Here is a tiny trained network, its code and every weight. The questions are about switching its units off for an input and a target symbol, where a switched-off unit gives its printed mean instead of its output.

import numpy as np


def w(rows, s, z=0):
    codes = np.array(rows[::2]) - 128.0
    scale = np.full(codes.shape[1], s)
    scale[-1] = z or s
    return codes * scale


def f(y):
    return np.maximum(y, 0)


def softmax(a):
    e = np.exp(a - a.max(-1, keepdims=True))
    return e / e.sum(-1, keepdims=True)


def log_softmax(a):
    a = a - a.max(-1, keepdims=True)
    return a - np.log(np.exp(a).sum(-1, keepdims=True))


def net(x, mask):
    ids = ['ΔΘΞΠΣΦαβεζμψω'.index(c) for c in x.split()]
    T = len(ids)
    res = E[ids] + P[:T]
    r = res
    for j in range(3):
        rows = slice(2 * j, 2 * j + 2)
        q, k, v = (r @ M[0][rows].T for M in (Q, K, V))
        z = softmax(np.where(np.tri(T) > 0, q @ k.T / 2**0.5, -1e9)) @ v
        o = O[0][rows]
        res = res + np.where(mask[j], z, o[:, -1]) @ o[:, :-1]
    y = f(res @ A[0][:, :-1].T + A[0][:, -1])
    res = res + np.where(mask[3:15], y, B[0][:, -1]) @ B[0][:, :-1]
    return log_softmax(res[-1] @ U[:, :-1].T + U[:, -1])


Q, K, V, O, A, B = {}, {}, {}, {}, {}, {}
E = w([
[121,130,100,142,171,212,149,188,160,155],'Δ',
[152,177,113,212,85,93,60,157,121,158],'Θ',
[123,120,90,176,82,86,101,102,122,124],'Ξ',
[132,108,44,140,131,143,91,117,127,193],'Π',
[51,184,157,85,103,5,129,146,127,106],'Σ',
[152,105,170,123,166,139,57,111,140,178],'Φ',
[100,111,119,119,141,87,124,137,109,96],'α',
[194,94,138,76,158,108,146,61,48,173],'β',
[119,144,83,162,98,63,145,119,183,153],'ε',
[110,134,177,97,192,180,139,160,89,210],'ζ',
[90,122,115,120,84,115,116,172,50,187],'μ',
[99,160,86,178,121,133,177,148,108,153],'ψ',
[110,171,218,147,163,122,117,156,99,125],'ω',
],0.024)
P = w([
[195,216,69,10,164,104,138,41,48,109],'0',
[65,226,68,226,223,93,128,137,165,179],'1',
[71,204,70,219,206,77,118,147,160,165],'2',
[67,190,66,213,188,71,101,147,145,185],'3',
[83,166,65,200,188,58,68,168,131,177],'4',
[91,165,64,228,181,75,69,207,130,173],'5',
[101,159,44,191,179,64,30,206,123,172],'6',
[89,170,80,199,203,94,3,242,74,166],'7',
],0.0061)
Q[0] = w([
[144,115,126,122,74,202,178,148,171,126],'head 0',
[181,89,176,6,46,172,175,76,134,41],'head 0',
[113,206,86,221,211,66,96,158,78,194],'head 1',
[159,105,112,183,179,167,133,145,135,174],'head 1',
[200,101,178,49,49,194,189,88,175,2],'head 2',
[168,128,108,67,165,93,83,109,94,158],'head 2',
],0.0092)
K[0] = w([
[66,147,137,150,143,122,118,210,140,105],'head 0',
[10,106,130,220,164,120,85,150,171,184],'head 0',
[226,200,102,52,127,162,149,47,77,87],'head 1',
[135,109,126,113,156,121,134,83,91,124],'head 1',
[32,94,152,204,148,109,100,203,165,151],'head 2',
[190,166,87,145,66,116,165,160,156,118],'head 2',
],0.011)
V[0] = w([
[82,166,207,103,147,110,254,176,85,137],'head 0',
[53,147,41,10,108,104,147,222,175,188],'head 0',
[135,105,74,136,172,231,207,123,117,123],'head 1',
[167,192,191,158,152,164,64,108,233,222],'head 1',
[54,68,184,52,177,161,30,146,113,62],'head 2',
[156,76,152,98,165,137,223,60,250,79],'head 2',
],0.0099)
O[0] = w([
[48,145,101,69,135,133,67,126,145,131,146],'head 0',
[155,97,65,33,131,139,166,164,162,132,146],'head 0',
[135,87,124,188,184,117,125,224,171,168,96],'head 1',
[143,237,102,138,78,173,135,129,98,161,116],'head 1',
[146,104,168,85,122,27,101,104,140,194,69],'head 2',
[122,117,53,129,129,100,109,163,7,124,1],'head 2',
],0.014,0.0087)
A[0] = w([
[167,112,140,223,164,125,164,69,151,68,63],'neuron 0',
[210,150,165,162,125,101,77,113,37,180,171],'neuron 1',
[65,95,108,157,189,175,157,81,121,152,173],'neuron 2',
[100,172,119,129,105,91,145,114,64,160,156],'neuron 3',
[123,198,151,171,182,161,182,128,70,138,117],'neuron 4',
[150,134,63,115,174,154,61,28,153,157,181],'neuron 5',
[133,45,112,156,186,94,159,254,108,149,95],'neuron 6',
[139,122,167,64,106,146,104,179,187,130,37],'neuron 7',
[154,133,100,143,151,66,192,129,185,75,254],'neuron 8',
[202,48,103,132,113,173,160,167,108,114,142],'neuron 9',
[153,184,93,147,117,133,114,80,147,68,85],'neuron 10',
[101,62,144,181,82,72,71,177,36,148,66],'neuron 11',
],0.0084,0.0048)
B[0] = w([
[97,125,73,155,222,110,141,117,167,113,231],'neuron 0',
[85,102,10,112,69,71,183,185,177,129,213],'neuron 1',
[151,67,177,116,75,17,61,145,115,24,220],'neuron 2',
[102,152,173,157,99,163,123,130,166,80,190],'neuron 3',
[153,55,63,105,84,96,95,97,120,161,249],'neuron 4',
[106,161,193,135,144,125,203,145,61,85,241],'neuron 5',
[197,223,139,88,107,106,81,88,173,84,253],'neuron 6',
[78,113,85,128,103,130,198,125,99,172,209],'neuron 7',
[131,109,216,106,123,198,93,145,53,180,231],'neuron 8',
[97,144,208,131,163,101,165,159,101,152,211],'neuron 9',
[156,49,108,122,152,127,65,141,71,182,204],'neuron 10',
[169,156,71,86,169,255,158,124,22,180,170],'neuron 11',
],0.0072,0.012)
U = w([
[185,159,96,76,151,85,104,135,169,109,67],'Δ',
[160,124,103,110,125,149,109,72,172,118,113],'Θ',
[78,75,124,190,190,19,202,132,122,84,177],'Ξ',
[166,136,180,142,136,92,199,169,116,123,138],'Π',
[131,137,75,72,150,88,157,100,154,82,67],'Σ',
[154,108,113,127,78,61,155,143,157,116,175],'Φ',
[175,12,158,77,96,70,3,146,120,189,162],'α',
[141,128,99,106,173,75,126,127,125,120,70],'β',
[127,78,137,112,94,157,109,190,65,123,255],'ε',
[58,119,47,125,221,103,123,154,156,189,74],'ζ',
[109,57,147,115,96,126,145,152,173,136,50],'μ',
[123,97,104,112,107,110,94,170,203,38,113],'ψ',
[99,170,174,144,126,93,121,138,89,111,171],'ω',
],0.0053,0.0027)

Each question gives the input, a string of symbols that net reads in full, and the target symbol t.
The units are the heads (2 rows each of Q, K, V and O) and the neurons (one row each of A and B). Each row of codes is followed by its name. A weight is (code - 128) times the scale printed after its matrix; where a second scale follows, it is the last column's (O, A, B and U).
mask holds one flag per unit, heads first, then neurons. A switched-off unit (its flag False) gives its mean, the last column of its rows in O or B, instead of its output. The means were averaged over made-up inputs and are rounded, as every weight is.
A unit's drop is (log p(t) with every unit on - log p(t) with that unit switched off) / (log p(t) with every unit on - log p(t) with every unit switched off).
The circuit of an input: a set's keep is (log p(t) with only the set's units on - log p(t) with every unit switched off) / (log p(t) with every unit on - log p(t) with every unit switched off). Starting from the 12 units with the biggest drops (on a tie, the unit counted first), units are removed one at a time, each time the one whose removal leaves the highest keep (on an exact tie, the one counted first), for as long as the keep stays at least 0.8.
circuit, biggest first: the units of the circuit, biggest drop first
most important unit: the unit with the biggest drop
heads that matter: for each layer, one digit per head in row order, 1 if its drop is at least 0.15 and else 0, layers parted by /
input Φ ω ε ω ζ ω α, target Φ: circuit, biggest first -> [head 1; neuron 1; head 0; head 2]
input Θ Φ β, target Ξ: circuit, biggest first -> [neuron 0; head 0; neuron 6; head 1]
input Δ ζ α Ξ ε, target Δ: circuit, biggest first -> [neuron 6; head 1; head 0]
input α ω Π ψ μ ψ ψ, target α: most important unit -> head 1
input μ ε Φ ω ζ, target μ: circuit, biggest first -> [head 2; neuron 7; head 1]
input β Θ β Σ ζ β ω Δ, target ψ: heads that matter -> 010
input ω ω Φ α Δ, target ω: circuit, biggest first -> [head 0; head 1; neuron 5]
input Φ μ Π, target Φ: circuit, biggest first -> [head 1; neuron 1; head 0; head 2]
input μ Δ α, target μ: heads that matter -> 101
input ζ ε ψ ψ Π μ, target ζ: circuit, biggest first -> [head 0; head 1]
input ψ μ α α ψ α ε Π, target ψ: circuit, biggest first -> [head 2; head 1; neuron 2]
input μ Δ μ Π Δ, target μ: heads that matter -> 101
input ψ Π ω α ω ω α ψ, target ψ: heads that matter -> 011
input Φ Θ Σ Δ μ Δ, target Φ: heads that matter -> 111
input Σ ω ω ψ Φ Φ Θ, target Σ: most important unit -> head 0
input Θ Π Θ ε Δ ω, target Θ: circuit, biggest first -> [head 1; head 2; neuron 4]
input ω ω ψ ω Φ Θ, target ω: circuit, biggest first -> [head 0; head 1]
input ε ε ω Δ ε Δ, target ε: heads that matter -> 011
input ε ζ μ Σ Φ Ξ ε ζ, target ε: heads that matter -> 011
input Π ε ε Φ Δ, target Π: most important unit -> head 0
